In the rows, zero is written as 128.
[134 149  93 157 184 153 127  83 128 115  77 131 118 130 125 144 122 103
 112 110 148 132 109 127  95 161 105 144 111 169  48 127 118 142 149  47
  94 127  80 100 181 166 110 139 119 163 124 143  80 157 186]
K644
[102  87 157 105 129  63 108  90 108 113 131 144 190 107 156 130 121 139
 135 155 129 107 150 136 104  89 110 152 204 185  95 153 165 145 128 128
  76 107 182  99 102 149 113  97 127 129 152 139 130 122 156]
K825
[132  98 165 145 129 138 216 156 125 111 149 146 137 172 105  89 106 126
 122 172 125 102 169 150 151 175 118 118 157 109 157 103 150  93 115 152
 122 151  72 114 135  94 145 107 136 115 130 137 129 110  82]
K711
[144 160 135 150 122 138 191 111 168 121 113  88 138 119  97 135 114 107
 151 140 130 152 122 136 101 173 118 145  80 203  43 107 134 106 137  90
  91 118 121 162 114 150 128 146 174 139 106 105  91 157 135]
K975
[115 135 136 132  82  93 114 114 148 175 148 164 117 117 108 104 135 111
 113 126 104 187 127 157  91 128 107 175 128 116 129 139 145 113 120 138
 124 137 124 110 143  97  94 146  84 106 134 107  99 123 105]
K819
[115 172 106  95 103 168 136 142 121 131 132 154  65 144 122 136  96 111
 147  82 161 117 105 122 144 133 174  70 116 117 151 150 124  84 146 140
 125  96 133 182  96 171 135 147 157 153 126 149 131 181 109]
K154
[144 108 175 147  54  93 169 146 135  83 154 152  77  95 123 137 119 155
 131 155 109 110 111 100 154  72  81 114 128 126 157 134 111 123 152  89
 143  90 142  98 111  80  81 124 143  83 121 150 130 134 134]
K711
[145 165 112 142 104 172 160 115 158 138 112 117 103 144  80 170  69 113
 113 108 143 185 107 110  96 140 114 115  62 121  44  88 116 128  85  75
  93 132  68 169 115  81 119 151 131 154  85 114 108 142 134]
K317
[134 138 184 119 130 116 145 135 148 145 127 138 197 170 145 119 123  91
 169 140 139 144 112 119  96 161  65 176 131 194 120 157 173 105 128 101
  85 127  92 109 149 140  99 128  99 109  92 144 141 114 137]
K44
[110  98 116 174 141 193 169  64 146  60 149 158 134 110 122 151  76 141
 105 147  88 101 163 154 118 146 131 115  70 122 116 145 126 154  97  80
 104 141 100 101 166 152 117 131 104 146 113 155  87 106 144]
K975
[164  93  69 128 118 119 145 147 112 146  98 132  97 157 112 135 144 129
  91 124 117 136  74 165 154 124  69 138 112  65 170 119 104 102 142 157
 159 192 119 125 133  52 134 112 121  83 134 117 130 108 117]
K819
[ 91 132 144 110 108  88  94 124  74 147 150 151  97 122 118 131 108 120
  85 144 105 177 132 105 120 119 170 148 164  90 153 156 118 146 141 139
 139  82 155  77 122 151 137 161 137 144  96 115  93 115 146]
K44
[ 81 158  82  98 141 209 207 140 146 159 131  93 148 161 143 187  58 130
 141 104 182 149 166 145 108  99 161 124 108 144 155 145 129 131 129 110
  81 108 123 169 133 127 162 114 127 156 140 161 162 160 106]
K154
[118 128  88 147 124 139 218  81 113  90 106 100 113 152  81 137  87  76
 151 135 125 138 144 104  83 175 128 149  72 181  85 127  79 145 146  91
  83 171 128 153 143 174 153 121 166 119 121  99  95 142 166]
K44
[106 124 150 111 157 154 130 108  76 147 135 151  97 124 133 124 122 158
 101 127 185 152 182 126 170 116 141 192 165 116 126 144 150 143 124 138
 112 169 172 147 100  90 183  96 133 150 170  83  82 142  92]
K317
[107  70 101 137 192 132 146 126  85 178 119 137 130 120 111 116 168 136
  79 124 190 152 167 192 109 113 121 138 147 129 155 143 163 133 174 139
 144 202  81  69 133 101 164 106 137 113 143 154  92 109 105]
K317
[158 124 100 164 183 169 188  81  98  70 111 129 123 123  78 177 110 124
  97 120 155 129 132 143  89 142 144 158  98 158  79 118 137 140  79  52
  74 144  46 103 154 134  97 153 157 155  89 167  99 145 121]
K825
[139 141 149 116 103 113  87 136 113 141 129 109 141 151 121 171  83 135
 144 126 121 121 136 109  95 134 110 123 186 172 113 121 165 146 159  93
 101  90 171 125 114 175  95 133 106 133 158 104 158 157 137]
K534
[135  91 139 152 180 158 190 137 132 105 119 171 154 121 106 130 120 129
 100 123 121 105 134 176  81 158 123 122 111  88 144 149 158  98 151 102
 134 156  99  73 195  86 155 140 150 132  84 176 104 114 112]
K644
[109 144 145  98 128  86  78 113 138 196 134 128 117  95 115 163 156 119
  93 119 133 157 159 130 108  82 195 221 152 130 105 142 136 125  87 130
 122 136 159 147 117  72 137 124 118 139 103 105 116 163 166]
K711
[ 96 106 208 109 132 108 146  94  91 158 139 146 121 137  63 140 120 122
 120 107 204 182 173 110 136 130 172 174 173 162 112 128 178 111  92 148
 116 162 159 176  80  90 173 105 186 163 169  85  82 147  84]
K534
[139 139 125 142 128 185 121 117  73 152 129 102  56 151 126 154 111 156
  93  94 134  67 144 128 126 136 151 103 165 123  98 154 101 144 101 114
 110  81  89 169 133 121 104 145 131 136 156 164 114 163 133]
K534
[100 108 172 125 140 143 161  82  91 132  85 130  96 120 115 111 111 139
 126 131 220 124 178 104 133 114 127 160 171 149  85 127 130 136  88 135
  74 168 160 177  84 123 152 101 148 142 116  93  89 164 111]
K317
[ 93  84 136 130 149 107 103 125 157 163 132 127 131 120  94 166 101  68
  76 120 126 136 152 123 130 147 153  90 179 109 104 124 133 141 134 134
 136 137  84 118 131  90 107 105 116 127 102 103 142 140 122]
K644
[133 141  96 100 128 128 181 136 135 108 136 127 121 156 139 198 100 119
 143 124 142 145 187 152 124 164 193 148 111 129 117 136 160 107 155 113
 111  96 118 125 152 130 134 139 152 146 135 168 153 177 132]
K819
[120 132  94 112 132 138 174 129 147  84 132 145  94 131 100 161 109 107
  98 121 135 100 166 147 141 174 174  96 165 106 143 102  95 124 190 115
 149  96 171 176 111  89 125 134 145  81 158 122 172 197 107]
K644
[ 80 130 174 112 139 121  97 120 132 211 130 171 127  91 138 100 141 132
  71 101 121 193 156 150 139 141 147 140 155 109 130 153 172  93 112 155
 153 120 135  98 136  84 126  87 101 130  98 108  93 139 104]
K975
[139 143 153 109  42 103 205 107 102  54 154 146  63 130 153 160  89 201
 145 194  98 158 167  87 139  53 175 170 138 108 138 106 127 136 177 111
 149  79 206 134 138 122 107 164 149 107 110 118 156 135 129]
K154
[104  96 129 158 188 159 191  81 125 101  60  98  61 109 108 129 131 116
 112 148 135 123 140 128  84 179 131 105 115 235  34 129  79 146 136  44
  95 101  95 129 138 147 100 140 138 149 111 150  89 154 141]
K702
[144 109  97 112 101 117 155 120 100  67 134 147  79 110 138 165  98 200
  96 125 102 141 140 109 118  56 127  94 105  79 140 132  98 144 137 118
 161  99 186 122 102 105  91 143 123 127  89 141 154  94 144]
K534
[147 135  66 164 134 130 180 155 157 102  97 114 136 140 100 139  73  66
 118 153 145 159  87 123 128 127 110 122 103 144 101 103  87 121 127  72
  97 134  94 160 132 175 104 156 156 155 111  95 120 141 101]
K154
[104  85 146 132 176 108 134  89  90 130 135 150 126 148 157 154  99 150
  94 163 135 171 177 138 124 139 174 176 120 129 123 162 147 126 110 105
 131 102 180 101 164 154 128 135 117 166 108 133 121 126 107]
K825
[125 104 103 126 139 149 139 146 135 183 167 112 105 119  63 109 172 150
  86 100  96 103 127 152 112 128 179 113 137 117 109  77  94 109 136 173
 154 198 115 107 155  33 161 100 159 102 124 127 128 103  92]
K711
[130 122 126 131  95 115 189 132  80  87 153 134 123  87 121 194 124 177
  94 139  96 171 126 140 172  55 107 151 116  47 170 172 137 143 125  85
 169  83 197 107 124 100 136 111 121 119 151 114 123 107 143]
K711
[ 76  41 169 122 105 114 176 131 111 138  83 157 126 128 137 122 104 150
 113 119 161 123 151 143 173 121 143 109 142  74 186 126 119 119 154 147
  52 168 132 155  63  63 131 104 127 143  95 123 111 175  75]
K702
[136 149 138 112  79 102 135 146 135  82 130 144  83 110 116 146 114 169
 113 148 130 105 162  72 152  33 151 171 153 132 124 122 113 116 111 119
 146  95 181 112 115 163 119 114 153 134 101 150 136 152 164]
K711
[ 90 113 160 135 129  95 111 119 129 189 122 184 150  83 102  82 127 127
  74 114 122 149 131 153 138 116 128 138 159 126  97 141 186  87 122 141
 156  84 124  92 123 133 114 117 135 117  96 122 127 134 101]
K644
[143 112 163 153  70 136  70 123 112 159 132 170 193 121 118  92 120  95
 147 138 120 152  70 119 162  29  56 133 218 115 125 132 166 102 119  96
  76 155 127  94  93  92 137 109 121 142 122  84 148 117 124]
K872
[132 197 112 106  69  80 113 115 122 159 127 144 123 133  88 133 129  80
 170 134 146 143  74 122 135 104  57 134 202 187  76 119 173  88 122 126
 142 140 121 108  75 143  88  91 102  84 152  85 149 128 166]
K317
[166 159 162  84  86 138  44 105 137 134  95 152 162 121 100 120 127  98
 148 123 102 139  36 123 144  86  76 126 175 123  67 126 185  89 131 151
  88 110 171 117  96 147 128 104 174 111  70  96 169 158 175]
K702
[111 111 140 106 116 145  91 117 154 158 146 134 138 138 117 143 110 159
 159 147 154 170  80 123  80  72  63 137 159 153 123 131 147 143 131 148
  86 115 162 108 133 127 108 105 116 139 110 131  96 125 103]
K534
[102 125 182 125 119 100 153 114 137 178  92 141 126 138 107 107 144 137
 148 105 189 162 120 118 163 127 120 151 132 161 149 106 146  81 105 170
 126 204 120 175  44  56 149  96 136 120 109  89  98 132 119]
K711
[ 83  92  78 140 170 165 216 102  94  95 101 137  90 144 120 192 117 170
 118 117 187  89 156 183 140 102 132  93 158  69 143 152 142 137 177 118
 113 106 114 142 178 105 131 126 122 118 159 146 118 164 113]
K711
[138  84 117 137 156 151 158 129  75 179  98 137 116 130 134  73 159 157
  92 101 180  85 152 116 108 170 143  83 120 107  88  75 120 134 139 155
 129 188  79 125 200 109 161 120 154 135  99 154 114 107 100]
K975
[127 139 146 117 124  77 112 115 136 126  75 148 139 106 107 110 107 128
 126 160  83 150 121 143 121  86  98 132 179 165  84 138 163 102 121 117
 123 121 121 130  93 142 119 115 121 170  99 107 125 116 159]
K644
[137 157  96 116 127 197  80 140 168  92 139 130  61 184 102 160 119 136
 158  85 162 129 109 159 153 121 170  87 128 120 130 145 115 113 178 173
 132  87 111 131 153 131 115 122 172 112 108 207 153 187 100]
K819
[118  79 129 154 147 146 150  94 119 131 140 153 107 130 132 180  87 140
  94 144 148 120 144 175 168 131 145 102 161 107 126 162 121 121 142  89
 127 133 152 130 127 127  94 155 132 154 162 124 125 140 105]
K154
[138 139 154  81  70 133 155 137 111 151 169 140 102 119 140 194 101 189
 120 132  94 134 191  71 116  81 120 186 105 119 157 155 143 135 148  97
 114 114 201  90 150 142 117 117 141 163  97 162 145 161 132]
K534
[ 85 125 128 100 135 123 139  99  64 169 151 130  66 125 139 101 134 108
 106 121 178 124 182 125 168 117 158 160 175  96 126 125 147 135 112 199
 129 140 125 172  69  97 147 101 139 144 114  77 101 154  66]
K154
[145  84 110 131 143 139 159 131  91 159  93 157 109 160 126 145 148 157
  98 116 116 167 112 143 103 151 115 107 124 115 156 128 126  87 127 129
 111 189  88  92 169  81 148 130 120 120 106 148  94 104 117]
K644
[ 93  94  82 103 181 121 202 133  50 172 113 132 105 108 121  63 160 141
  91 112 120 101 172 110 127 135 139 118 145 109  88 105 110 129 110 169
 104 162  86 115 182  72 189  93 186 163 123 120 105  96  78]
K825
[ 62 107 178 125 171 114 169 108 133 158  93  96 159 146 121 132 128 155
 149 114 155 114 199 135 148 121 144 196 159 133 135 119 150 119  92 155
 113 146 157 178 103  58 180  95 153 149 138  97 106 164 105]
K825
[113 143 105 135 131 146 130 141 134 158 112 149 147 139 157 157  87  98
  98 128 139 117 173 135 131 121 145 105 141 141 111 145 108 118 134  75
 112 120 127 122 158 168 132 120 133 186 130 174 138 156 143]
K702
[154 124  91 103 111 117 154 127 106  56 148 144  18 111 111 144 143 224
 107 135  66 114 172 114 130  83 131 139 109  77 169 101  69 156 104 112
 131 102 125 107 120  85  95 165 118 127 126 156 111 123 141]
K644
[118 105  84  92 137 183 168 126 115 110 110 117  86 120 131 194  64 136
 113 115 161 121 146 146 126 100 189  81 167  86 103 147 110 143 180 125
 112 119 171 154 161 129 124 116 140 150 129 133 149 165 140]
K534
[148 113 110 158  59 130 144  85  70 115 167 136  39 112 133 163 125 191
 124 163 103 135 144  91 138  56 137 143 127 119 130 124 109 149 129 114
 172 119 165  97 155 130 101 112 110  97 125 121 134 118 117]
K711
[ 66 130 149  72 137  56 122 129 130 145 133 129 125 142 144 174 146  89
 114 143 116 240 145 111  87 142 185 184 128 128 103 154 148 129  95 133
 127  72 168 111 149 119 135 134  77 123 106  89  95 108 173]
K702
[115 104 156 114 121  96  96 121 157 194 154 103  95 144 171 170 137 123
  86 161 116 194 147 131 106 113 132 164 151 111 108 153 129 122 168 138
 142  98 168 114 150 122  89 179  94 135 104 101 106 126 129]
K819
[126  95 121 112 161 138  95 131  99 124 157 149 137 140 156 150 135 170
  95 120 101 101 143 138 121 111 179 134 108  94 149 114 149 136 162 180
 141 180 162  92 194 104 187 105 149 116  80 147 111  86 124]
K644
[ 96 123 124  96  75  93 139 120 102 134 140 150 152 148 151 175 118 103
 147 111 115 107 131 109  99 115 114 103 132 140 131 137 137 118 104 117
 107  93 152 122 132 147 112  90 112 113 108 172 145 141 144]
K702
[101 120 121 134 133 146 182  92  27 155 105 151 128 135 136 141 103 135
 107 104 131  82 164 139 128 111 141 159 126 105 174 172 145 111 104  94
  85 137 148 156  88 107 182 114 138 141  99 132 139 164 128]
K872
[ 64 101 133 123 107  97 123 128 126 213 123  88 110 115 120 149 160 102
 104 103 110 168 159 136 115 138 133 110 164 138 117 157 119 126 128 144
 158 103 145 113 117 143  92  81  78  95  97 123 129 151 139]
K819
[120 148 159 107 111 123 101 134 143 180 122 119 159 136 101  96 125 101
 179 124 164 150  63 131 122 100  74 120 198 146  97 100 149 114 151 138
  87 119 148 129 103  98 136 127 150 123 127  85 140 137 123]
K872
[143  86 164  79 112 122 114 124 144 161 142 178 168 116  87 131 124 132
 127 122  81 139  92 156 101 117  98 116 184 100  76 118 178 109 138 140
  94 163 119 125 106  50 139 109 137 131  99 114 112 112 158]
K872
[113 154  89 135 125 186 142 108  61 143 112 131 114 133 156 129 101 143
 120 112 132  95 131 144 113 148 145 125 118 125 115 148 112 134  82  74
  78  81 145 128 152 156 142 134  78 146 119 153 133 145 155]
K975
[130 164 103 172  96 160 183  82  73 131 103 146 108 131  64 100  95 117
 148 110 107 152  66 120  84 153 111 102  89 123  81 131 100 116  57  59
  33 130  53 130 149 119 143 129 124 183 125 127  82 129 139]
K644
[ 59 140 178 147 158 153 182  89  81 131 120 129 137 172 154 109 102 131
 167 128 194 135 160  91 150 120 146 165 158 169 135 138 156 122  70 158
 119 146 105 160 115 104 149  67 112 147  92 114  99 110  92]
K534
[ 70  93 122 113 162 128 148 137 127 141 135 112 140 158  98 111 148 165
 129 105 151 109 145 140 124 133 137 113 120 110 190 111 109 140 110 187
 107 169 105  69 153  95 161  80 142 117 125 182 121  97 121]
K819
[158  77 133 115 111 100 147 161 125 137 124 161 125 113 105 124 124 104
  82 134 154 132 131 129 133 150 145 109 115 104  91 115 111 117 151 147
 134 190 143 104 153 101 143 120 179 135  80 163 124 114 119]
K825
[128 127 170 175 108 166 164  90 144  88 119  94 140 133 111 177 118 152
 148 132 155 126 178 148 141 143 156 140 147 130 106 138 141 122 100 118
  81 113  98 114 137  64 127  93 155 125 145 152 126 189  95]
K44
[108 136 160 123 139  92 118 111 152 130 151 114 151 142 147 160 129 105
 178 142 189 159 136 131 112  86  91 184 128 159 100 117 147 162 137 108
 117 121 155 166 133 115 105 122 126 127 114 109  86 138 169]
K534
[110 152 107 164 102 152 181 121 154  85 118 142 108 138 128 113  64  88
 160 138 136 163  96 129 120 133 121 128  77 183 121 122 113 121 138  88
  90  93  96 151 116 117 106 162 141 116 112 120 126 139  77]
K154
[ 73 117 134  92 110 123  84  98 132 187 125 130 115 106 149 131 132 124
 130 127 134 192  92 151 104 116 177  92 138 135 128 127 157 113 182 144
 132  73 176 127 126 120 134 130  98 108 103 107 137 154 141]
K975
[163 122 128 109  60  95 158 164 115  53 164 148  70 133 139 207 100 188
 114 164  87 153 149 102 132  58 131 157 101  68 179 125 109 152 139 107
 151  85 184 123 156  60 115 159 137 112 108 159 138 122 106]
K825
[101 123 150 142 148 160 126 106 113 189 112 111 103 124 100 128 119 177
 101 120 157 125 170 135 149 163 126 119 135 124 138 117 147 141 159 138
 103 182 145 162  80 110 159  85 107 159 126  71 103 170  96]
K975
[113 101 106 137 142  74  85  98 112 136 107 126  75 126 130 175 103 132
  98 150 116 185 151 121 116  78 143 132 159 140 179 134 129 161 187 114
 142 119 133 127 142 140  87 141 111 101 128  78 144 150 109]
K644
[134  97 115 164 127 177 155 119 137  96  76 131 127 103 113 112  76 105
 135 140 212 113 123 123 109  91 123  83 103 208  77 100  96 136  79  58
  34 166  75 148 115 175 130 125 156 155 107 171  99 143 144]
K317
[ 78  74 139 122 141  93 178 117  91 145 101 153 124  82 142 152 123 137
  82 135 118 103 179 127 162 147 199 177 164 112 168 149 133 140 122 141
 142 173 124 190  60  20 195 100 112 139 169  94  77 136 118]
K644
[111 143 104 165 150 175 146 114 126 163 112 123  95 142  81 123  90 132
 114 102 128 133 116 130  83 149 113  74 117 193  50 106  94 144 111  74
  91 148  56 117 143 120 104 123 102 156  92 142 108 103 127]
K872
[ 87 137 141 108 127  45 143 139  83 162 119  93 105 142 112 138 152 129
 145 133 136 183 138 111 126 117 118 139 174  97 171 154 124 115  88 164
 180 116 194 106 156 164 124  96 105 127 134  73 114 103 116]
K975
[121 144 154  94 127  94  67 118 173 167 116 148 180 110 136  98 139  76
 143 139 123 181  92 101 114 132 112 197 149 168 119 143 161 112 134 123
  85 161 142 121 108 109 147 117 102 155 144  70 109 135 154]
K975
[118 123 122 165  95 181 137 133 101 139 113 168 100 117 108 101  86 124
 106  92 127  48 126 101 150 142 175  70 146 139 118 139  84 105 138  86
 109  96 125 108 165 119 146 113 174 131 130 192 178 177  96]
K644
[118 143  44 143 138 141 196 100 111 140  93  80 107 123  58 159  77  69
 157  94 212  92 124 122  83 101 133 128 126 135  89  99  92 152 127  98
 112 182 116 195 111 145 155  97 157 155 154  90 119 177 152]
K711
[115 155 125 128  89 167 149  96 111  84  73 133  83 138 112 115  86 145
 164 106 169 106  95 125 156  91 104 126 134  95 152 114 109 124  84 142
  94 151 130 181  73  68 120 106  98 131 122 109 128 152 132]
K534
[165  92 101  93  55  94 114 139 106  93 120 175  66 107 125 116 156 196
  87 154  29 169 112 107 128  36  82 120 164  93 178 123  98 135 179 132
 154 123 155 104  99  67 111 113 119  77 161 124 134 110 133]
K702
[113 127 130 143 139 117 215 102 161  67  95  92 146 133 108 122 120  83
 161 162 173 159 122 129  87 173 101 108  79 197 116  99 102 122 142  79
  69 147 137 122 116 194 125 139 144 124 130 130  90 145 178]
K825
[ 95 144 108 124 166 209 160  90 109 136 144 132  79 116 170 174 121 178
 104 107 168 128 196 141 105 146 211 138  95 178 138 155 102 164 202 117
 138 138 181 122 188 175 121 162 136 134 112 188 109 143 106]
K534
[ 70 154 191 123 127 101 153  82 126 109 133 162 136 127 162  81 145 110
 139 111 140 143 198 107 189 119 122 183 158 137 115 120 154 117  83 142
 122 155 112 140  86  71 135  82  97 118 146  82  85 119 163]
K872
[118 120  65 132 123 153 242 119  81  69 140 113  91 153 138 175  62 101
 137 150 110  95 177 148 126 138 169 123 102  85 150 144  85 174 179  88
  97  89 113 142 212 164 110 141 149 120 115 163 162 165 117]
K711
[109 163  88 140 161 172 179 141 115 117 109 135 163 148 140 151  88 107
 131 104 186 100 127 130 127 152 178 148  55 144 144 128 142 134 129  83
  98 106  89 187 154 198 166 172 143 147 105 161 112 151 144]
K975
[138  96 138 144 157 153 141 132 132 147 138 130 123 160  96 155 120 147
  82 113 166 121 172 161  92 143 166 100 133 139 105  92 134 114 150 149
 134 162 125 152 148  66 173 115 181 117 102 161 115 138  81]
K644
[142  99 126 115  84 123  58 129 161 161 107 160 200 108 140 160 116  89
 113 126 132 180 103 142 112  60 102 124 180 125  66 118 169 101 100  89
 116 122 140 102 136  91 107  87  90 150 116 137 150 143 172]
K534
[130 146 103 119  90  49  42 128 146 157  97 133 172 149 118 175 140 136
 103 132  68 170 125 122 120 121  74  72 161 136 126 130 135 123 151 109
 101 117 152  86 150 208  72 123  97 162 126 123 162 135 144]
K975
[166 128 130 153 135 162 178 119 115  99  98 126 115 131 109 186  57  97
 135 109 155 113 113 141 114 163 134 150  79 132  58 179 132 144 125  47
  68 168  79 144 151 119 117 148 135 154 118 141 107 141 166]
K317
[135 131 125 136  97 155 145 119 125 121 155 146 109 137 130 163 115 105
 120 136 137  84 149 155 129 158 158 127 154  73 131 147 145 100 129 128
 121 110  97 164  95  75 131 149 105 141 137 135 116 178 107]
K44
[188 148 105 115 101 112 102  93  94  94 139 132  72 113 135 162 162 142
 147 136  93 189 115 111  93  75 117 166 166 133  82 146 142 115 126  96
 201 108 172  82 119 140  90 133  99 123 117 117 129 111 186]
K819
[148 158 114 164 143 158 151 117 136  91 136 135 108 135  91 194 101  89
 141 134 159 113 116 159 113 156 140 140  88 183  81 124 188 115 128  56
  83 133  57 125 151 134 115 145 114 137 118 128 111 155 136]
K711
[112 130 173 104  73 167 178 124 123 120 111 114 118 135 104  97  91 106
 137 101 207 155 139 135 182  96 113 127 114  66 160 121 139 112 116 157
 116 141 147 158  76 107 163  72 141 121 114 128 131 171 139]
K975
[139 146 112 130  74 122 134 140  73  69 141 146 125 116 107 160 110 185
 112 103 131 129 169  79 148  27 136 120 153  87 144 129 146 147 122 128
 137 116 169 117 110 178 135  86 156 131 123 131 131 131 152]
K534
[119 132 102 148 200 151 158  64 116 101  88 118 175 118 132 152 105 103
 108 119 134 140 155 157  98 166 155 143  72 146  81 141 126 154  59  82
  46 142  70 162 164 149 144 118 134 174 111 137  94 136 162]
K644
[ 76 126 123 126  98 103 153  90  98 180 128 113  78 109 116 130 109  76
 108 158 174 115 136 111 110 113 159 139 170 130  93 140 120 139  90 133
 106  87 112 186 119 115 116 133 104 159 129 108 132 154  81]
K819
[111 100 149 138 110  72  95 113 152 144 110 145 153 104 127 141 128  91
 140 131 141 154 113 165 118 104 105 107 169 177  80 133 147 106 126 122
 129 117 147 155  78  94 118 133 128 140 124 117 103 122 120]
K644
